Below is a small trained network, with its code and all its weights. Each question gives an input and a class and asks what happens when units are switched off, that is, made to give their printed mean instead of their output.

import numpy as np


def w(rows, s, z=0):
    codes = np.array(rows[::2]) - 128.0
    scale = np.full(codes.shape[1], s)
    scale[-1] = z or s
    return codes * scale


def norm(h):
    return h / np.sqrt((h * h).mean(-1, keepdims=True) + 1e-5)


def f(y):
    return y / 2 * (1 + np.tanh(0.7978845608 * (y + 0.044715 * y**3)))


def log_softmax(a):
    a = a - a.max(-1, keepdims=True)
    return a - np.log(np.exp(a).sum(-1, keepdims=True))


def net(x, mask):
    res = np.array(x, float).reshape(1, 7) / 4 @ E
    u = 0
    for l in range(3):
        y = f(norm(res) @ A[l][:, :-1].T + A[l][:, -1])
        res = res + np.where(mask[u : u + 8], y, B[l][:, -1]) @ B[l][:, :-1]
        u += 8
    return log_softmax(norm(res)[-1] @ U[:, :-1].T + U[:, -1])


A, B = {}, {}
E = w([
[144,181,72,180,187,228,172,131,134],'x0',
[121,128,150,131,74,166,155,75,121],'x1',
[180,134,126,103,116,96,219,93,255],'x2',
[65,187,189,185,143,87,164,138,129],'x3',
[126,132,126,128,123,125,129,131,122],'x4',
[122,104,92,165,177,87,125,62,121],'x5',
[167,123,192,56,219,130,192,116,39],'x6',
],0.0072)
A[0] = w([
[162,122,88,163,186,57,112,254,124,188],'L0N1',
[142,183,77,157,137,206,175,146,141,115],'L0N2',
[115,123,120,189,100,142,78,137,166,24],'L0N3',
[142,215,186,175,143,82,118,151,147,3],'L0N4',
[147,92,210,144,72,156,149,245,152,144],'L0N5',
[140,61,112,237,180,60,117,28,120,152],'L0N6',
[122,153,166,98,88,178,142,224,148,114],'L0N7',
[140,117,157,180,33,173,152,55,50,173],'L0N8',
],0.0084,0.0037)
B[0] = w([
[183,184,170,131,101,193,105,6,130,237],'L0N1',
[78,194,106,54,103,46,123,100,100,227],'L0N2',
[163,144,190,146,94,108,149,169,30,165],'L0N3',
[88,103,118,182,127,90,190,75,120,147],'L0N4',
[66,89,133,98,167,157,142,77,181,219],'L0N5',
[55,91,158,59,133,255,148,145,200,254],'L0N6',
[102,45,98,131,196,214,110,94,189,203],'L0N7',
[187,154,149,144,167,135,73,63,141,237],'L0N8',
],0.0095,0.0042)
A[1] = w([
[43,136,189,227,166,109,164,167,126,31],'L1N1',
[157,134,130,154,184,130,48,155,133,92],'L1N2',
[116,180,122,145,52,137,77,146,197,112],'L1N3',
[132,134,155,137,93,83,51,165,199,1],'L1N4',
[235,100,80,148,61,65,254,91,182,91],'L1N5',
[87,115,46,228,71,147,92,147,175,97],'L1N6',
[201,159,193,150,104,156,127,107,166,169],'L1N7',
[225,76,24,130,84,152,143,169,142,20],'L1N8',
],0.0078,0.0025)
B[1] = w([
[101,77,6,242,98,92,194,60,114,180],'L1N1',
[150,120,131,199,39,104,65,144,138,152],'L1N2',
[139,148,208,6,180,174,148,91,49,246],'L1N3',
[152,217,130,140,139,66,186,154,104,145],'L1N4',
[87,139,113,216,210,128,25,190,131,241],'L1N5',
[205,87,239,58,249,170,253,198,56,218],'L1N6',
[162,137,193,233,132,95,167,63,157,255],'L1N7',
[153,40,29,216,97,64,164,98,111,142],'L1N8',
],0.0074,0.0027)
A[2] = w([
[122,59,111,162,91,146,185,150,123,18],'L2N1',
[126,153,75,178,152,188,166,95,89,113],'L2N2',
[161,63,74,101,103,151,100,100,64,236],'L2N3',
[109,64,188,92,76,43,104,102,154,153],'L2N4',
[206,95,78,73,121,156,89,137,133,93],'L2N5',
[150,182,151,209,139,168,129,52,143,250],'L2N6',
[208,84,175,127,193,117,184,148,94,114],'L2N7',
[142,136,128,105,176,113,200,173,255,148],'L2N8',
],0.0092,0.0027)
B[2] = w([
[166,84,117,127,161,76,134,38,113,120],'L2N1',
[98,100,145,36,102,99,140,172,153,178],'L2N2',
[84,140,105,205,144,69,167,151,147,181],'L2N3',
[170,207,2,49,126,156,137,164,121,171],'L2N4',
[117,123,149,172,106,94,164,103,205,164],'L2N5',
[199,96,99,141,86,75,93,154,153,255],'L2N6',
[127,145,206,186,94,161,194,120,79,180],'L2N7',
[114,100,139,147,101,132,37,149,31,205],'L2N8',
],0.0093,0.0088)
U = w([
[154,149,204,136,138,141,195,172,82,127],'0',
[133,136,130,132,110,120,95,114,141,249],'1',
[75,88,137,106,147,183,96,129,186,101],'2',
[110,120,115,191,125,105,10,182,89,97],'3',
[220,186,151,143,85,116,94,76,193,82],'4',
[120,215,50,59,96,102,139,164,124,88],'5',
[104,100,76,193,85,85,195,121,171,106],'6',
],0.013,0.011)

Each question gives the input, the list of numbers given to net, and the class t.
The units are the neurons (one row each of A and B). Each row of codes is followed by its name. A weight is (code - 128) times the scale printed after its matrix; where a second scale follows, it is the last column's (A, B and U).
mask holds one flag per neuron, layer by layer. A switched-off neuron (its flag False) gives its mean, the last column of its row in B, instead of its output. The means were averaged over made-up inputs and are rounded, as every weight is.
A unit's drop is (log p(t) with every unit on - log p(t) with that unit switched off) / (log p(t) with every unit on - log p(t) with every unit switched off).
The circuit of an input: a set's keep is (log p(t) with only the set's units on - log p(t) with every unit switched off) / (log p(t) with every unit on - log p(t) with every unit switched off). Starting from the 12 units with the biggest drops (on a tie, the unit counted first), units are removed one at a time, each time the one whose removal leaves the highest keep (on an exact tie, the one counted first), for as long as the keep stays at least 0.8.
units of the circuit, in order: the units of the circuit, biggest drop first
most important unit: the unit with the biggest drop
top k neurons: the k neurons with the biggest drops, biggest first
top k neurons in layer l: the k neurons of layer l with the biggest drops, biggest first
input [6,-6,1,2,-2,-6,1], class 2: top 3 neurons in layer 0 => L0N7, L0N5, L0N8
input [-4,1,8,-6,-7,7,7], class 3: most important unit => L2N8
input [0,7,3,-8,1,-7,-6], class 6: units of the circuit, in order => L1N8, L0N1
input [5,-5,-2,-8,-1,4,-1], class 6: units of the circuit, in order => L2N3, L2N5
input [4,5,6,-5,-4,6,-7], class 0: units of the circuit, in order => L1N6, L0N1, L0N5, L2N7
input [-7,-1,-2,2,0,-3,-1], class 5: top 2 neurons => L2N4, L0N6
input [0,5,6,5,4,-1,0], class 3: units of the circuit, in order => L0N1, L2N8
input [-6,-6,7,-6,-1,1,-1], class 3: units of the circuit, in order => L1N5, L2N8
input [-6,0,-6,7,0,-3,-3], class 6: top 2 neurons in layer 1 => L1N1, L1N5
input [8,-2,8,-1,-4,2,7], class 3: units of the circuit, in order => L2N8, L1N5, L1N3, L0N1
input [-2,-4,-1,5,-4,4,-6], class 0: top 2 neurons in layer 0 => L0N8, L0N5
input [4,0,1,5,-1,-4,-4], class 6: top 3 neurons => L0N4, L1N1, L0N3
input [-6,2,4,-3,-5,-8,4], class 2: top 2 neurons => L0N7, L0N5
input [8,-3,-5,6,4,-8,-4], class 2: units of the circuit, in order => L0N7
input [-3,-3,5,-5,2,-5,4], class 2: units of the circuit, in order => L0N5, L0N7
input [-8,1,7,-5,-2,-1,7], class 5: top 2 neurons => L2N4, L1N6
input [-6,-5,5,-7,4,-1,0], class 6: top 2 neurons => L1N8, L0N2
input [3,-8,1,-2,-1,-1,-8], class 0: top 2 neurons in layer 1 => L1N6, L1N3
input [-8,6,0,7,-3,5,-3], class 5: top 2 neurons => L2N4, L0N1
input [-7,4,8,2,-5,6,-4], class 3: units of the circuit, in order => L2N8, L1N5
